Here is a tiny trained network, its code and every weight. The questions are about switching its units off for an input and a class, where a switched-off unit gives its printed mean instead of its output.

import numpy as np


def w(rows, s, z=0):
    codes = np.array(rows[::2]) - 128.0
    scale = np.full(codes.shape[1], s)
    scale[-1] = z or s
    return codes * scale


def f(y):
    return y / 2 * (1 + np.tanh(0.7978845608 * (y + 0.044715 * y**3)))


def log_softmax(a):
    a = a - a.max(-1, keepdims=True)
    return a - np.log(np.exp(a).sum(-1, keepdims=True))


def net(x, mask):
    res = np.array(x, float).reshape(1, 7) / 4 @ E
    y = f(res @ A[0][:, :-1].T + A[0][:, -1])
    res = res + np.where(mask, y, B[0][:, -1]) @ B[0][:, :-1]
    return log_softmax(res[-1] @ U[:, :-1].T + U[:, -1])


A, B = {}, {}
E = w([
[115,176,94],'x0',
[181,94,131],'x1',
[111,104,141],'x2',
[195,183,188],'x3',
[70,119,253],'x4',
[82,236,118],'x5',
[89,59,112],'x6',
],0.0065)
A[0] = w([
[179,166,79,177],'N0',
[193,160,61,186],'N1',
[2,154,139,250],'N2',
[202,138,225,191],'N3',
[150,28,88,200],'N4',
[155,104,226,241],'N5',
[141,169,61,211],'N6',
[7,154,103,253],'N7',
[183,167,66,187],'N8',
[182,132,192,158],'N9',
],0.0094,0.004)
B[0] = w([
[199,128,202,194],'N0',
[253,99,215,214],'N1',
[128,205,31,232],'N2',
[65,139,202,240],'N3',
[131,36,78,240],'N4',
[25,124,136,253],'N5',
[203,153,144,207],'N6',
[173,198,54,226],'N7',
[235,142,213,208],'N8',
[80,129,200,190],'N9',
],0.0074,0.0053)
U = w([
[83,2,81,98],'0',
[114,151,76,253],'1',
[233,111,207,60],'2',
[100,209,74,86],'3',
[16,135,229,104],'4',
],0.0093,0.0022)

Each question gives the input, the list of numbers given to net, and the class t.
The units are the neurons (one row each of A and B). Each row of codes is followed by its name. A weight is (code - 128) times the scale printed after its matrix; where a second scale follows, it is the last column's (A, B and U).
mask holds one flag per neuron, in row order. A switched-off neuron (its flag False) gives its mean, the last column of its row in B, instead of its output. The means were averaged over made-up inputs and are rounded, as every weight is.
A unit's drop is (log p(t) with every unit on - log p(t) with that unit switched off) / (log p(t) with every unit on - log p(t) with every unit switched off).
The circuit of an input: a set's keep is (log p(t) with only the set's units on - log p(t) with every unit switched off) / (log p(t) with every unit on - log p(t) with every unit switched off). Starting from all 10 units, units are removed one at a time, each time the one whose removal leaves the highest keep (on an exact tie, the one counted first), for as long as the keep stays at least 0.8.
circuit, biggest first: the units of the circuit, biggest drop first
top k neurons: the k neurons with the biggest drops, biggest first
drop of u: that unit's drop, to one decimal
input [-5,4,-2,-7,8,6,1], class 3: circuit, biggest first : [N2; N7]
input [1,5,-5,3,-3,-8,6], class 0: circuit, biggest first : [N4]
input [3,0,-7,-5,8,-4,2], class 1: circuit, biggest first : [N2; N7]
input [4,-1,8,7,1,-8,7], class 0: circuit, biggest first : [N4; N8]
input [4,-8,2,3,-8,4,3], class 2: circuit, biggest first : [N1; N8]
input [-6,6,-1,8,2,-8,7], class 4: circuit, biggest first : [N3; N5]
input [0,-7,4,2,5,6,-8], class 3: top 2 neurons : [N2; N7]
input [3,-2,1,3,-8,-5,8], class 2: top 3 neurons : [N1; N8; N5]
input [-1,-7,8,-6,4,4,7], class 3: top 2 neurons : [N2; N7]
input [-5,6,-4,2,0,3,0], class 4: top 2 neurons : [N7; N3]
input [-5,8,-2,-2,-8,6,-5], class 2: drop of N7 : 0.0
input [-6,3,-6,-1,5,-6,-2], class 4: drop of N3 : 0.1
input [3,7,5,-1,0,-3,-1], class 0: drop of N4 : 0.2
